[128 = 0]
[102  72  44  97  94 110 133 127  91 125 122 116 117 118 114  85  55  82
  57  61  75  48 111 125 134 137 139 126 135  98 125 125 156 140 138 128
 162 106 137 138 163 159 102 149 158 156 168 138 147 141 129  69 135 153
 131 144  80 149 157  52 158 176 186 105 130 133 133 108 130 114 119 133
 156 121 112 176 194 169 193 176 125  92 155 151 111 154  93  71  56 121
 127 122 128 125 118 132 124 107]  12
[115 104  98 115 107 101 100  99  91 105 109 121 113 107 104  83  55  86
  60  72  71  50  92 108 123 122 132 124 134 107 136 128 127 130 133 133
 155 119 136 148 165 139  98 155 162 153 163 138 140 133 127  77 130 136
 127 150 102 153 167  55 166 176 181 104 128 140 134 115 127 124 134 123
 145 119 128 177 201 160 187 186 156  89 151 142 122 148 115  93  51 126
 123 122 130 125 134 123 119 112]  13
[106  97 102 108 106 131 148 147 102 123 126 119 115 106 112  78  47  87
  57  52 111  52 104 107 131 126 136 119 140 122 132 134 139 132 142 130
 157 110 139 142 175 163  46 165 163 170 161 135 148 139 121 126 114 143
 127 151  92 154 150  29 137 182 192 112 122 117 123  97 115 121  78  78
 126 121 114 130 116 127 132 114  79  83 110  90  81 113  91 172 193 122
 123 122 136 124 127 123 119 121]  0
[117  89  68 117  97  97 103 112 123 123 121 121 116 106  89  97  55  85
  55  45  77  62  90  92 117 108 124 119 128 121 143 126 117 127 132 137
 136 133 139 161 158 153 106 145 170 157 146 141 139 128 128  82 131 127
 128 145 103 151 179  67 161 170 176 107 128 145 129 127 127 135 133 152
 146 128 140 176 208 165 184 174 165  72 141 135 127 129 126  75  35 128
 128 122 128 123 132 127 124 124]  12
[119 100  79 130 120 129 137 133 134 119 129 122 114 101  99  90  53  88
  85  99  95  98  99 110 123 118 130 135 138  94 137 135 111 126 124 136
 151 125 128 152 148 175  38 135 150 146 164 141 129 122 143  80 174 154
 138 160 106 151 171   6 191 180 170  97 126 147 132 114 127 125 152 131
 143 123 136 164 141 107 106 126  78 103 100  97 101 139 116  91  97 129
 124 121 123 104 146  82  69 108]  2
[109 108  99 108 114 127 137 134 111 123 130 122 114 111  95  92 100 117
 112 105 124  83  97 108 130 121 131 121 131 112 136 127 131 133 134 131
 150 123 138 155 151 156  79 154 156 173 159 144 166 181 171 160 165 148
 128 146  98 158 164  49 158 180 171 107 128 140 131 115 129 127 124 108
 129 123 128 104  75 101 114 116  96  83 140 138 121 141 110 115 216 110
  87  90 122 107 127 130 118 118]  1
[ 98  93 108 100 102 131 152 150  95 127 113 120 113 113 109  82  73 116
 102 109 141 113 156 165 146 145 142 113 132 122 130 141 187 165 170 155
 196 117 142 137 181 153  97 154 142 161 163 132 148 147 122 164 122 145
 129 152  83 135  68 109  62 103 114 110 130  85 126 102 128 118 102  93
 132 125 108  97  67 110 126 108 101 108 158 140 108 148 103 177 191 121
 123 116 133 122 117 127 124 113]  0
[109  99  96 112 104 130 141 139 116 122 120 122 115 111 106  82  33  88
  53  92  84  70 100 108 127 124 133 120 132 106 134 127 109 106 104  94
 123  91 118 111 161 144 143 148 160 154 163 137 144 136 128  63 127 138
 127 148 122 153 158  53 175 178 186 108 128 141 132 111 129 121 117 124
 145 119 122 179 195 160 181 173 144  77 155 146 117 145 110  90  48 138
 172 163 155 160 129 149 130 116]  15
[111  90 112 118 114 124 139 131 110 103  96 104  94  74 100  87  46  87
  60  76  84  65  89  98 118  90 117  97 131 111 140 131 111  95 133 135
 146 123 135 153 164 154 113 149 166 173 151 136 137 125 130  67 120 130
 124 151 101 155 174  63 166 182 180 105 126 141 131 111 131 129 146 119
 144 117 132 185 197 160 170 174 158  96 193 174 147 178 126  92  52 127
 119 121 137 125 141 119 126 123]  14
[104 104  82  99 110 135 153 139  97 123 122 119 114 122 109  79  49  99
  75 109 108  79 126 125 127 135 137 123 143  99 129 125 149 140 134 128
 160 106 137 142 164 158  57 152 152 154 168 142 141 154 155 112 186 183
 141 153  89 151 163   6 156 178 186 100 129 135 132 108 129 115 122 115
 149 120 113 122  98 104 116 101  47  87 109 118 104 147 100  86 142 118
 125  99 115 103 120  95  92 102]  2
[ 96  79  63 111 118 128 133 126 114 119 118 115 100 101  98  90  58  82
  56  79  69  77  96 107 116 109 125 130 130 115 138 123 146 133 131 135
 138 136 136 154 156 154 174 151 154 160 160 143 141 133 137  70 129 135
 130 142 101 150 181  82 170 170 168 104 128 142 132 129 137 128 171 167
 155 124 134 181 199 167 183 185 158  76 144 144 125 135 116  65  56 127
 118 124 121 124 128 102  70  99]  10
[111 112 145 101 106 122 126 141  91 131 103 122 117 114  96  79  45  94
  44  60  83  51 106 102 117 116 131  96 119 137 137 120 128 122 125  92
 107  89 134 105 162 140 164 168 171 170 155 134 157 148 114  79 114 134
 134 153 111 157 144  47 121 168 193 113 131 137 129 130 127 130  80 103
 138 143 111 171 184 185 173 142 137  52 141 120 120 112  91  81  87 131
 159 140 155 160 102 168 172 130]  15
[114 111  56 125 125 124 110  75  81 102 103 114 115 130  97  95  80  82
  60  89  55  55 118 127 108 132 117 151 132  91 127 118 160 156 126 139
 139 113 127 156 138 158 106 141 146 142 163 148 132 135 152  67 148 147
 134 135  98 145 190 115 199 162 149 101 131 145 135 138 132 117 129 138
 138 123 134 176 197 171 189 197 154  85 162 170 126 136 106  78  25 126
 134 143 114 123 116 134 108 104]  13
[111 103 101 106 112 130 140 144 108 124 119 102 131 136 157 123 128 129
 113 118 128 122 147 152 162 179 172 161 156 150 133 139 130 133 140 132
 159 112 138 146 166 158 100 148 162 159 163 136 143 132 102  85  69  99
 110 102 102  92  78 221 117 151 135 127 129  98 119 105 117 123  86 101
 139 121 121 178 190 165 185 161 149 156 159 137 118 147 108 174 101 124
 123 119 144 125 133 126 120 117]  3
[110 105 126 112 107 124 136 143 106 124 113 124 114 111 116 111 117 136
 133 133 145 109 128 127 135 129 148 122 142 157 136 158 201 159 155 133
 153 114 143 149 175 155  96 153 143 167 147 133 151 154 120 170 124 132
 124 119  90  99  15 165  68 113 153 110 128 127 130 110 125 130  91  84
 117 126 121 112 104 139 160 142 143 117 152 132 100 141 113 183 173 125
 123 110 137 128 128 124 124 121]  1
[105 100 106 109 108 128 139 144 112 124 118 121 112 109 105  85  61  92
  37  61  80  45 101 107 127 122 137 113 132 110 134 123  99 104 109  96
  96  95 129 127 173 156 147 149 162 164 161 137 148 139 120  72 124 138
 128 150 112 155 160  52 151 177 198 110 129 136 131 110 128 125 114 114
 144 123 117 182 198 165 179 162 145  74 153 138 117 137 113  88  59 140
 177 165 158 157 124 138 124 117]  15

[139 112 166 175 115 154 136 135 107 144 153 117 116 147 110 135  84 119
 116 111 136 162 138 133 150 116 135 142 132]  14
[148 145 202 227 136 192 145 156 142 178 189 155 162 184 140 155 138 149
 146 133 168 173 150 166 164 124 145 150 137]  0
[133 121 146 160 109 142 132 128 117 151 144 125 131 154 133 143 131 146
 146 138 165 167 156 158 165 132 146 150 145]  8
[131 143 146 135  99 136 133 134 129 137 152 123 125 145 113 122 105 130
 113 119 151 147 132 133 144 124 140 153 140]  13
[141  90 156 179 143 138 130 128 110 151 143 142 154 170 152 159 156 149
 157 143 145 165 170 168 171 142 154 145 159]  5
[149  49 171 249 146 151 130 121  84 162 147 131 143 176 145 165 124 141
 155 132 131 182 181 172 186 137 156 144 152]  6
[134 127 121 134 124 125 130 128 129 134 145 139 146 163 146 151 174 155
 159 147 154 170 166 157 158 143 151 147 162]  7
[127 159 136 110  95 134 133 137 146 129 157 133 141 158 132 141 157 156
 155 142 166 158 134 158 151 128 141 154 141]  7
[140  80 152 255 137 150 132 124  99 144 133 119 121 149 121 139 100 126
 126 125 132 159 160 160 165 137 152 147 153]  11
[131 131 139 153 125 136 129 127 121 135 140 127 136 142 128 140 135 136
 153 138 149 158 157 162 149 141 149 148 154]  10
[137 105 153 171 122 144 131 127 116 153 151 138 145 172 141 155 147 150
 153 139 154 170 160 163 166 134 149 146 148]  6
[143 127 197 229 105 191 150 151 126 185 207 141 155 199 123 163 106 143
 129 118 183 191 146 158 175 107 138 154 118]  2
[138 122 173 186 128 174 144 148 132 171 182 152 159 191 142 154 140 150
 150 135 166 173 149 167 168 126 143 147 138]  2
[133 106 147 173 127 136 129 128 111 138 137 124 125 137 123 136 104 123
 125 121 128 139 146 141 143 129 141 139 145]  14
[127 138 131 119 127 128 130 133 140 137 145 150 160 160 159 150 184 158
 159 152 157 155 148 161 156 145 153 149 157]  5
[154 112 216 255 142 204 151 149 119 182 197 147 156 199 133 155 112 144
 139 120 164 187 163 170 175 117 144 148 129]  0
[160  25 211 255 167 191 144 135  79 175 175 141 161 200 140 171 104 132
 150 124 130 203 190 180 185 129 154 142 146]  2
[144  79 174 216 125 158 135 126  92 159 155 126 140 180 134 158 121 140
 145 128 154 183 171 170 176 126 150 144 143]  6
[140 101 166 180 118 153 133 126 111 148 156 124 133 165 130 151 130 145
 148 135 159 168 159 177 167 129 149 148 142]  8
[140  76 155 183 141 144 132 123  98 146 132 121 120 142 119 137  94 118
 124 118 121 146 146 119 145 127 140 134 144]  15
[141 148 171 207 163 174 141 151 152 161 171 164 165 173 155 154 176 154
 158 148 153 153 153 162 165 139 152 150 152]  0
[144  75 160 202 124 153 132 124  91 147 146 113 118 152 114 138  73 118
 115 107 123 162 146 144 150 117 136 134 130]  15
[135 107 140 159 133 133 129 127 113 135 136 123 124 127 125 133 111 126
 128 123 124 139 143 134 142 130 137 137 150]  15
[147  66 170 229 136 144 132 121  94 155 151 121 129 157 128 152 116 139
 152 130 142 176 178 171 177 135 152 144 149]  8
[134 114 145 170 125 138 130 127 118 138 139 126 128 144 127 135 129 138
 147 137 154 165 158 160 166 138 148 147 151]  9
[129 133 139 131 118 138 131 129 126 132 137 127 127 147 121 127 117 127
 125 123 140 139 127 138 146 129 140 144 152]  14
[149  74 191 255 160 179 144 143 112 183 174 148 161 185 148 162 136 143
 158 135 139 182 174 169 175 135 153 146 151]  2
[138  97 156 206 122 146 129 127 103 135 146 118 121 147 115 131  91 119
 123 118 139 161 155 155 169 129 145 148 144]  12
[137 109 157 167 112 148 133 127 109 141 152 118 123 151 111 135  98 127
 121 119 153 162 138 151 163 126 146 148 149]  11
[139  97 149 177 125 144 132 126 109 145 145 120 122 139 116 133  94 122
 125 119 135 156 147 151 160 129 147 147 146]  12
[141 141 184 209 137 179 145 153 144 168 189 154 164 183 144 153 152 152
 150 138 167 171 145 161 176 129 145 148 140]  1
[146  95 191 244 156 181 144 143 121 172 181 150 162 185 146 162 141 144
 153 136 152 176 168 168 174 132 149 144 148]  1
[136 126 161 170  99 159 141 142 129 166 177 147 153 190 133 153 128 150
 140 130 178 174 146 164 167 116 141 151 125]  4
[140  90 170 210 127 165 138 137 112 174 171 146 159 184 141 163 136 137
 147 133 158 177 167 173 172 126 147 148 143]  4
[141 144 171 190 154 169 145 150 150 163 185 164 168 169 161 158 180 153
 163 150 154 157 155 159 158 144 151 147 155]  1
[150 110 201 255 145 189 148 149 120 181 181 148 159 191 138 157 127 145
 145 130 161 179 163 168 173 123 149 147 140]  1
[138  89 151 190 136 139 130 125 107 146 132 123 125 150 127 143 124 133
 145 136 144 173 167 169 178 140 151 145 153]  9
[130 143 144 139  98 145 133 132 129 136 158 124 125 165 113 129 114 134
 128 126 166 167 138 154 160 125 143 150 140]  10
[145  54 155 197 148 159 134 130 106 163 150 148 160 176 152 162 149 147
 161 141 140 165 175 167 174 143 156 143 163]  4
[146  83 171 216 124 155 133 124  95 146 149 113 118 165 107 136  76 119
 124 116 139 168 159 161 170 127 143 146 142]  12
[138 128 164 201 142 171 145 147 140 167 182 159 166 182 152 153 167 153
 155 143 158 161 159 158 165 136 148 148 150]  1
[141 136 181 219 142 179 147 152 139 169 185 155 165 184 144 155 152 152
 148 137 166 169 152 163 165 130 147 146 142]  1
[126 158 132 112  97 133 132 132 136 131 145 124 125 140 139 125 118 133
 119 123 153 136 121 134 137 125 133 150 140]  13
[137 106 157 181 125 155 132 129 102 142 152 138 151 166 143 155 150 148
 156 138 163 171 164 170 171 135 149 147 147]  5
[142  88 174 209 125 163 138 134 110 169 177 144 153 183 140 161 129 147
 149 126 156 184 165 165 174 127 149 138 142]  4
[135 125 160 160 107 151 136 136 126 161 178 145 156 178 137 156 144 151
 146 133 171 175 148 170 165 126 145 149 137]  5
[141  91 166 202 117 155 133 127 102 150 150 118 120 147 111 135  80 122
 117 111 135 157 140 141 151 121 140 144 135]  14
[124 165 134 115 106 141 139 150 161 149 177 159 170 170 149 149 179 162
 152 146 179 161 138 154 149 132 140 155 144]  3
[137 110 155 175 117 144 131 128 108 143 147 120 121 151 119 136 109 135
 134 128 151 171 158 164 166 132 145 148 146]  10
[142  87 166 197 130 147 130 126 100 145 143 123 131 159 134 151 126 142
 148 133 149 178 168 176 174 135 151 145 148]  7
[135 128 156 144 107 145 133 131 118 139 152 119 124 145 114 130  95 125
 119 118 142 153 136 148 154 124 140 150 138]  13
[136 117 147 157 118 145 132 129 119 142 145 126 126 139 117 132 105 126
 127 120 143 159 143 153 158 131 144 149 147]  12
[126 153 132 107  99 134 133 135 144 127 150 130 132 138 125 123 152 149
 140 144 176 150 137 153 161 134 141 155 145]  9
[142  79 146 181 149 136 128 122 103 138 126 130 143 152 146 155 153 151
 163 146 136 168 171 166 167 151 157 147 164]  7
[131 106 134 139 132 137 130 127 118 132 128 126 126 134 126 130 117 125
 130 122 126 133 142 143 143 135 140 138 151]  14
[132 138 161 179 125 162 143 147 146 163 186 159 165 168 147 150 165 155
 152 141 168 157 146 161 158 131 142 152 144]  2
[137 103 153 168 120 147 131 126 104 137 143 123 125 160 121 133 106 134
 140 131 152 166 161 168 167 134 145 145 144]  10
[142  78 164 201 137 149 132 120  93 138 127 112 122 149 118 139  87 117
 121 115 121 153 153 151 157 127 141 136 144]  14
[137 105 145 171 130 141 130 125 106 144 135 131 123 139 120 133  98 120
 122 118 122 138 141 138 141 125 136 138 134]  15
[137 103 156 186 126 140 132 125 111 141 140 120 123 142 117 132  89 119
 122 118 133 149 147 157 157 130 144 144 148]  13
[134 117 157 165 116 153 136 136 122 157 173 148 155 184 144 157 145 151
 152 136 170 175 150 163 163 129 144 148 141]  5
[159  89 214 255 161 193 149 143 110 182 182 149 160 190 141 165 121 141
 147 127 149 185 170 168 182 129 152 147 142]  0
